Here is a tiny trained network, its code and every weight. The questions are about switching its units off for an input and a class, where a switched-off unit gives its printed mean instead of its output.

import numpy as np


def w(rows, s, z=0):
    codes = np.array(rows[::2]) - 128.0
    scale = np.full(codes.shape[1], s)
    scale[-1] = z or s
    return codes * scale


def f(y):
    return y / 2 * (1 + np.tanh(0.7978845608 * (y + 0.044715 * y**3)))


def log_softmax(a):
    a = a - a.max(-1, keepdims=True)
    return a - np.log(np.exp(a).sum(-1, keepdims=True))


def net(x, mask):
    res = np.array(x, float).reshape(1, 6) / 4 @ E
    y = f(res @ A[0][:, :-1].T + A[0][:, -1])
    res = res + np.where(mask, y, B[0][:, -1]) @ B[0][:, :-1]
    return log_softmax(res[-1] @ U[:, :-1].T + U[:, -1])


A, B = {}, {}
E = w([
[125,128,125,127],'x0',
[135,124,131,126],'x1',
[100,140,111,134],'x2',
[169,204,129,254],'x3',
[166,206,31,61],'x4',
[118,208,227,89],'x5',
],0.007)
A[0] = w([
[130,63,149,157,75],'N1',
[199,188,60,57,84],'N2',
[111,191,177,127,180],'N3',
[210,131,118,211,102],'N4',
[36,34,196,169,84],'N5',
[94,133,77,141,159],'N6',
[75,41,174,209,81],'N7',
[110,79,170,162,118],'N8',
[73,108,129,35,96],'N9',
[190,80,50,140,126],'N10',
[104,71,228,164,104],'N11',
[119,70,154,53,118],'N12',
[206,157,46,101,113],'N13',
[157,94,69,167,163],'N14',
[17,106,121,66,120],'N15',
[158,31,145,47,127],'N16',
[129,170,222,56,108],'N17',
[118,79,135,69,128],'N18',
[128,75,137,62,112],'N19',
[165,170,140,189,98],'N20',
[146,74,148,53,115],'N21',
[163,182,140,200,98],'N22',
[161,181,145,207,98],'N23',
[53,158,116,149,254],'N24',
[117,15,190,184,122],'N25',
[102,82,141,74,108],'N26',
[88,72,200,172,103],'N27',
[134,254,246,68,106],'N28',
[189,169,66,88,80],'N29',
[160,51,41,149,76],'N30',
[54,111,118,44,121],'N31',
[142,90,95,151,214],'N32',
[79,172,105,188,143],'N33',
],0.0082,0.0091)
B[0] = w([
[49,161,93,130,127],'N1',
[75,237,130,118,169],'N2',
[145,76,137,111,186],'N3',
[151,105,97,162,158],'N4',
[119,160,102,104,171],'N5',
[113,113,160,100,160],'N6',
[63,209,109,108,166],'N7',
[100,177,149,123,147],'N8',
[153,142,75,150,151],'N9',
[46,114,147,116,164],'N10',
[102,181,139,142,169],'N11',
[171,143,86,164,155],'N12',
[95,172,144,116,170],'N13',
[114,85,150,97,179],'N14',
[184,120,93,185,156],'N15',
[151,111,113,162,170],'N16',
[106,74,100,154,159],'N17',
[157,133,104,135,151],'N18',
[161,156,86,178,146],'N19',
[175,130,43,209,146],'N20',
[156,134,102,168,149],'N21',
[156,126,84,153,156],'N22',
[175,131,57,149,159],'N23',
[210,118,166,79,253],'N24',
[109,182,154,100,186],'N25',
[154,151,94,159,140],'N26',
[122,211,124,137,160],'N27',
[2,10,74,114,193],'N28',
[83,206,95,123,147],'N29',
[25,87,71,177,148],'N30',
[172,146,105,173,161],'N31',
[164,50,194,81,214],'N32',
[158,104,97,121,158],'N33',
],0.0079,0.008)
U = w([
[200,136,58,226,45],'0',
[48,251,130,94,52],'1',
[24,23,98,124,34],'2',
[166,108,151,87,255],'3',
[166,111,151,87,224],'4',
[170,106,148,84,187],'5',
],0.011,0.005)

Each question gives the input, the list of numbers given to net, and the class t.
The units are the neurons (one row each of A and B). Each row of codes is followed by its name. A weight is (code - 128) times the scale printed after its matrix; where a second scale follows, it is the last column's (A, B and U).
mask holds one flag per neuron, in row order. A switched-off neuron (its flag False) gives its mean, the last column of its row in B, instead of its output. The means were averaged over made-up inputs and are rounded, as every weight is.
A unit's drop is (log p(t) with every unit on - log p(t) with that unit switched off) / (log p(t) with every unit on - log p(t) with every unit switched off).
The circuit of an input: a set's keep is (log p(t) with only the set's units on - log p(t) with every unit switched off) / (log p(t) with every unit on - log p(t) with every unit switched off). Starting from the 12 units with the biggest drops (on a tie, the unit counted first), units are removed one at a time, each time the one whose removal leaves the highest keep (on an exact tie, the one counted first), for as long as the keep stays at least 0.8.
circuit, biggest first: the units of the circuit, biggest drop first
unit that matters most: the unit with the biggest drop
k most important neurons: the k neurons with the biggest drops, biggest first
drop when u is switched off: that unit's drop, to one decimal
input [-3,-7,1,-2,-1,8], class 2: 2 most important neurons => (N28, N17)
input [4,6,8,2,5,-8], class 2: unit that matters most => N30
input [6,0,-7,4,7,-6], class 1: circuit, biggest first => (N2, N13)
input [2,1,7,-7,-8,5], class 1: circuit, biggest first => (N11, N27)
input [-4,8,2,8,5,7], class 0: 2 most important neurons => (N20, N23)
input [-5,5,2,7,8,-1], class 1: 2 most important neurons => (N2, N13)
input [-1,-1,0,8,-3,8], class 0: 3 most important neurons => (N20, N23, N22)
input [1,3,-3,2,5,-7], class 2: circuit, biggest first => (N30, N10)
input [-5,0,-4,6,7,-4], class 1: 4 most important neurons => (N2, N13, N29, N10)
input [6,7,4,7,-8,-2], class 1: 2 most important neurons => (N7, N25)
input [6,-1,-7,-7,-8,3], class 1: drop when N7 is switched off => 0.2
input [5,1,5,-5,5,-1], class 0: drop when N25 is switched off => 0.1
input [0,-6,-8,0,2,8], class 2: drop when N28 is switched off => 0.6
input [2,-6,6,8,2,7], class 0: unit that matters most => N20
